Here is a tiny trained network, its code and every weight. The questions are about switching its units off for an input and a class, where a switched-off unit gives its printed mean instead of its output.

import numpy as np


def w(rows, s, z=0):
    codes = np.array(rows[::2]) - 128.0
    scale = np.full(codes.shape[1], s)
    scale[-1] = z or s
    return codes * scale


def norm(h):
    return h / np.sqrt((h * h).mean(-1, keepdims=True) + 1e-5)


def f(y):
    return y / 2 * (1 + np.tanh(0.7978845608 * (y + 0.044715 * y**3)))


def log_softmax(a):
    a = a - a.max(-1, keepdims=True)
    return a - np.log(np.exp(a).sum(-1, keepdims=True))


def net(x, mask):
    res = np.array(x, float).reshape(1, 4) / 4 @ E
    u = 0
    for l in range(3):
        y = f(norm(res) @ A[l][:, :-1].T + A[l][:, -1])
        res = res + np.where(mask[u : u + 12], y, B[l][:, -1]) @ B[l][:, :-1]
        u += 12
    return log_softmax(norm(res)[-1] @ U[:, :-1].T + U[:, -1])


A, B = {}, {}
E = w([
[100,114,126],'x0',
[147,137,130],'x1',
[105,254,99],'x2',
[105,177,227],'x3',
],0.0083)
A[0] = w([
[149,131,174,117],'0.n1',
[105,156,101,126],'0.n2',
[153,119,145,118],'0.n3',
[116,126,123,104],'0.n4',
[100,182,146,55],'0.n5',
[106,137,159,145],'0.n6',
[113,152,121,113],'0.n7',
[199,132,151,137],'0.n8',
[96,199,86,172],'0.n9',
[159,102,8,2],'0.n10',
[139,111,22,222],'0.n11',
[107,153,122,101],'0.n12',
],0.014,0.0068)
B[0] = w([
[87,110,127,147],'0.n1',
[101,174,94,147],'0.n2',
[99,126,124,131],'0.n3',
[127,115,116,119],'0.n4',
[167,148,131,151],'0.n5',
[173,182,192,155],'0.n6',
[203,191,144,133],'0.n7',
[52,84,115,148],'0.n8',
[112,254,149,219],'0.n9',
[105,178,251,183],'0.n10',
[122,100,33,254],'0.n11',
[214,147,128,131],'0.n12',
],0.0072,0.0078)
A[1] = w([
[88,78,235,2],'1.n1',
[112,65,122,228],'1.n2',
[157,120,139,133],'1.n3',
[170,189,60,65],'1.n4',
[110,130,252,252],'1.n5',
[126,154,189,65],'1.n6',
[99,116,113,121],'1.n7',
[112,111,67,65],'1.n8',
[157,142,216,47],'1.n9',
[162,100,128,117],'1.n10',
[157,70,154,53],'1.n11',
[115,95,131,75],'1.n12',
],0.015,0.0054)
B[1] = w([
[200,13,189,178],'1.n1',
[207,128,171,201],'1.n2',
[87,130,144,126],'1.n3',
[58,78,113,174],'1.n4',
[121,38,254,254],'1.n5',
[194,132,108,156],'1.n6',
[183,124,106,134],'1.n7',
[168,80,219,150],'1.n8',
[195,49,74,164],'1.n9',
[126,184,154,129],'1.n10',
[69,222,145,143],'1.n11',
[147,170,100,130],'1.n12',
],0.0076,0.0095)
A[2] = w([
[109,138,169,110],'2.n1',
[142,149,213,142],'2.n2',
[133,147,172,112],'2.n3',
[112,96,88,86],'2.n4',
[170,30,161,115],'2.n5',
[150,51,64,83],'2.n6',
[109,205,128,83],'2.n7',
[112,135,43,111],'2.n8',
[67,132,53,40],'2.n9',
[115,132,249,254],'2.n10',
[184,83,149,129],'2.n11',
[151,167,38,126],'2.n12',
],0.018,0.0042)
B[2] = w([
[137,196,178,145],'2.n1',
[111,181,146,198],'2.n2',
[82,213,106,151],'2.n3',
[130,158,189,135],'2.n4',
[142,53,74,253],'2.n5',
[192,220,99,179],'2.n6',
[209,2,158,168],'2.n7',
[21,182,79,158],'2.n8',
[3,144,87,156],'2.n9',
[87,211,147,249],'2.n10',
[157,133,39,206],'2.n11',
[69,51,136,163],'2.n12',
],0.0086,0.013)
U = w([
[237,41,8,255],'0',
[208,10,248,57],'1',
[32,132,27,181],'2',
[125,218,232,48],'3',
],0.019,0.00069)

Each question gives the input, the list of numbers given to net, and the class t.
The units are the neurons (one row each of A and B). Each row of codes is followed by its name. A weight is (code - 128) times the scale printed after its matrix; where a second scale follows, it is the last column's (A, B and U).
mask holds one flag per neuron, layer by layer. A switched-off neuron (its flag False) gives its mean, the last column of its row in B, instead of its output. The means were averaged over made-up inputs and are rounded, as every weight is.
A unit's drop is (log p(t) with every unit on - log p(t) with that unit switched off) / (log p(t) with every unit on - log p(t) with every unit switched off).
most important unit: the unit with the biggest drop
top k neurons: the k neurons with the biggest drops, biggest first
drop of u: that unit's drop, to one decimal
input [3,7,5,0], class 2: top 2 neurons	[1.n5 0.n10]
input [-5,-8,0,2], class 1: most important unit	0.n11
input [0,0,-8,0], class 0: top 3 neurons	[0.n10 1.n5 0.n9]
input [-5,-5,1,-8], class 2: top 2 neurons	[1.n5 1.n1]
input [0,1,0,8], class 1: top 4 neurons	[1.n5 0.n9 1.n9 1.n1]
input [-2,2,-7,0], class 0: top 4 neurons	[0.n10 0.n9 1.n5 2.n11]
input [8,-8,-7,0], class 0: top 3 neurons	[0.n10 1.n5 2.n11]
input [2,-1,1,-4], class 2: top 2 neurons	[0.n11 1.n5]
input [-8,-7,-6,0], class 0: top 3 neurons	[0.n10 0.n9 1.n5]
input [3,1,1,-8], class 2: top 3 neurons	[1.n5 1.n1 2.n8]
input [-8,6,6,-1], class 2: drop of 1.n5	0.4
input [-3,-6,-2,7], class 1: drop of 2.n8	0.0
input [-2,6,0,5], class 1: drop of 1.n5	0.8
input [2,5,2,-4], class 2: top neuron	[0.n11]
